Here is a tiny trained network, its code and every weight. The questions are about switching its units off for an input and a class, where a switched-off unit gives its printed mean instead of its output.

import numpy as np


def w(rows, s, z=0):
    codes = np.array(rows[::2]) - 128.0
    scale = np.full(codes.shape[1], s)
    scale[-1] = z or s
    return codes * scale


def f(y):
    return np.maximum(y, 0)


def log_softmax(a):
    a = a - a.max(-1, keepdims=True)
    return a - np.log(np.exp(a).sum(-1, keepdims=True))


def net(x, mask):
    res = np.array(x, float).reshape(1, 4) / 4 @ E
    y = f(res @ A[0][:, :-1].T + A[0][:, -1])
    res = res + np.where(mask, y, B[0][:, -1]) @ B[0][:, :-1]
    return log_softmax(res[-1] @ U[:, :-1].T + U[:, -1])


A, B = {}, {}
E = w([
[90,60,59,103,232,67,95,125],'x0',
[23,73,169,227,170,160,76,177],'x1',
[130,212,209,103,254,118,189,73],'x2',
[203,47,101,47,127,193,45,166],'x3',
],0.0088)
A[0] = w([
[64,139,50,216,66,125,165,161,177],'neuron 0',
[92,138,191,146,167,135,168,130,25],'neuron 1',
[88,118,173,138,156,158,148,128,66],'neuron 2',
[128,103,179,167,95,145,135,201,70],'neuron 3',
[166,225,202,140,170,128,206,112,141],'neuron 4',
[74,136,130,199,71,190,69,122,161],'neuron 5',
[140,40,43,165,91,112,178,125,100],'neuron 6',
[145,93,117,83,132,185,126,131,128],'neuron 7',
[39,137,143,148,152,85,72,191,183],'neuron 8',
[64,104,136,153,204,102,90,117,252],'neuron 9',
[189,162,131,120,176,67,191,148,73],'neuron 10',
[150,103,214,117,118,166,100,161,154],'neuron 11',
[188,179,118,144,144,75,245,45,148],'neuron 12',
[173,59,93,101,75,129,65,177,169],'neuron 13',
],0.011,0.004)
B[0] = w([
[87,112,131,195,254,25,222,203,202],'neuron 0',
[243,76,85,45,98,150,103,189,169],'neuron 1',
[164,62,62,147,100,160,106,196,153],'neuron 2',
[81,26,122,143,188,146,133,246,156],'neuron 3',
[120,217,194,19,123,129,169,184,241],'neuron 4',
[35,28,150,218,186,84,213,196,184],'neuron 5',
[163,11,113,96,109,18,83,159,184],'neuron 6',
[236,164,135,94,157,80,65,192,162],'neuron 7',
[193,67,93,115,190,74,173,210,193],'neuron 8',
[208,128,29,141,220,25,175,224,208],'neuron 9',
[104,226,202,140,206,130,241,104,189],'neuron 10',
[166,60,158,153,143,239,83,231,159],'neuron 11',
[45,216,190,121,180,54,147,72,249],'neuron 12',
[233,77,116,108,117,131,45,148,208],'neuron 13',
],0.007,0.016)
U = w([
[115,94,254,185,83,203,79,185,86],'0',
[169,87,141,87,37,71,25,81,87],'1',
[38,141,81,202,200,64,233,182,215],'2',
[50,157,131,189,57,194,68,65,2],'3',
[94,245,224,108,156,127,221,92,116],'4',
[203,91,81,70,156,148,110,225,226],'5',
[48,137,116,185,59,244,136,58,2],'6',
[155,226,109,94,6,170,145,130,126],'7',
],0.0088,0.0057)

Each question gives the input, the list of numbers given to net, and the class t.
The units are the neurons (one row each of A and B). Each row of codes is followed by its name. A weight is (code - 128) times the scale printed after its matrix; where a second scale follows, it is the last column's (A, B and U).
mask holds one flag per neuron, in row order. A switched-off neuron (its flag False) gives its mean, the last column of its row in B, instead of its output. The means were averaged over made-up inputs and are rounded, as every weight is.
A unit's drop is (log p(t) with every unit on - log p(t) with that unit switched off) / (log p(t) with every unit on - log p(t) with every unit switched off).
The circuit of an input: a set's keep is (log p(t) with only the set's units on - log p(t) with every unit switched off) / (log p(t) with every unit on - log p(t) with every unit switched off). Starting from the 12 units with the biggest drops (on a tie, the unit counted first), units are removed one at a time, each time the one whose removal leaves the highest keep (on an exact tie, the one counted first), for as long as the keep stays at least 0.8.
circuit, biggest first: the units of the circuit, biggest drop first
most important unit: the unit with the biggest drop
top k neurons: the k neurons with the biggest drops, biggest first
drop when u is switched off: that unit's drop, to one decimal
input [0,-4,-3,1], class 1: most important unit	neuron 9
input [3,3,3,-1], class 5: circuit, biggest first	neuron 12; neuron 0
input [-6,4,4,4], class 0: top 2 neurons	neuron 9; neuron 8
input [-2,-7,-7,1], class 1: top 2 neurons	neuron 9; neuron 8
input [-7,4,1,1], class 0: top 3 neurons	neuron 9; neuron 11; neuron 12
input [-2,2,1,1], class 5: top 4 neurons	neuron 12; neuron 0; neuron 10; neuron 11
input [8,7,5,1], class 5: drop when neuron 12 is switched off	0.2
input [3,-4,-7,7], class 1: drop when neuron 6 is switched off	0.1
input [-8,6,5,5], class 0: circuit, biggest first	neuron 9; neuron 11
input [7,-7,1,2], class 4: drop when neuron 8 is switched off	0.1
input [1,-5,-6,4], class 1: drop when neuron 9 is switched off	0.2
